Below is a small trained network, with its code and all its weights. Each question gives an input and a class and asks what happens when units are switched off, that is, made to give their printed mean instead of their output.

import numpy as np


def w(rows, s, z=0):
    codes = np.array(rows[::2]) - 128.0
    scale = np.full(codes.shape[1], s)
    scale[-1] = z or s
    return codes * scale


def f(y):
    return y / 2 * (1 + np.tanh(0.7978845608 * (y + 0.044715 * y**3)))


def log_softmax(a):
    a = a - a.max(-1, keepdims=True)
    return a - np.log(np.exp(a).sum(-1, keepdims=True))


def net(x, mask):
    res = np.array(x, float).reshape(1, 6) / 4 @ E
    y = f(res @ A[0][:, :-1].T + A[0][:, -1])
    res = res + np.where(mask, y, B[0][:, -1]) @ B[0][:, :-1]
    return log_softmax(res[-1] @ U[:, :-1].T + U[:, -1])


A, B = {}, {}
E = w([
[117,203,114,204,147,185,105],'x0',
[2,72,206,168,204,117,153],'x1',
[148,102,141,230,124,219,190],'x2',
[193,171,180,132,87,49,109],'x3',
[145,192,78,9,73,173,243],'x4',
[130,97,115,171,3,227,96],'x5',
],0.006)
A[0] = w([
[173,192,53,238,138,228,90,91],'n1',
[126,89,130,43,120,14,139,201],'n2',
[250,186,108,221,68,109,111,2],'n3',
[108,14,253,187,141,93,38,121],'n4',
[157,174,81,33,47,160,243,76],'n5',
[6,158,173,190,146,157,220,141],'n6',
],0.0059,0.00097)
B[0] = w([
[105,20,246,152,183,139,105,188],'n1',
[119,36,154,249,191,241,66,212],'n2',
[47,81,221,151,174,124,118,178],'n3',
[219,186,73,26,65,71,105,240],'n4',
[197,184,17,26,82,230,42,255],'n5',
[46,3,172,118,188,120,191,198],'n6',
],0.006,0.0055)
U = w([
[35,35,199,215,250,96,171,255],'0',
[141,185,89,104,1,111,140,1],'1',
],0.0086,0.00077)

Each question gives the input, the list of numbers given to net, and the class t.
The units are the neurons (one row each of A and B). Each row of codes is followed by its name. A weight is (code - 128) times the scale printed after its matrix; where a second scale follows, it is the last column's (A, B and U).
mask holds one flag per neuron, in row order. A switched-off neuron (its flag False) gives its mean, the last column of its row in B, instead of its output. The means were averaged over made-up inputs and are rounded, as every weight is.
A unit's drop is (log p(t) with every unit on - log p(t) with that unit switched off) / (log p(t) with every unit on - log p(t) with every unit switched off).
The circuit of an input: a set's keep is (log p(t) with only the set's units on - log p(t) with every unit switched off) / (log p(t) with every unit on - log p(t) with every unit switched off). Starting from all 6 units, units are removed one at a time, each time the one whose removal leaves the highest keep (on an exact tie, the one counted first), for as long as the keep stays at least 0.8.
circuit, biggest first: the units of the circuit, biggest drop first
unit that matters most: the unit with the biggest drop
k most important neurons: the k neurons with the biggest drops, biggest first
drop when u is switched off: that unit's drop, to one decimal
input [-8,-3,0,-7,-6,0], class 1: circuit, biggest first -> (n4; n6)
input [4,-8,2,8,-1,1], class 0: unit that matters most -> n3
input [5,-1,-1,3,-3,3], class 0: 2 most important neurons -> (n5; n1)
input [0,1,2,4,-6,0], class 1: 2 most important neurons -> (n4; n2)
input [-1,-7,6,5,-2,-4], class 0: 3 most important neurons -> (n3; n4; n5)
input [0,-6,2,3,-7,0], class 0: 3 most important neurons -> (n3; n5; n1)
input [7,-3,-2,4,1,-7], class 0: 2 most important neurons -> (n4; n5)
input [3,-8,-2,-7,-5,-2], class 0: 3 most important neurons -> (n5; n1; n4)
input [-7,5,-5,5,-6,5], class 1: drop when n4 is switched off -> 1.2
input [2,-5,0,-2,-5,7], class 0: drop when n1 is switched off -> 0.3
input [-4,1,-6,2,-8,4], class 1: drop when n4 is switched off -> 0.8
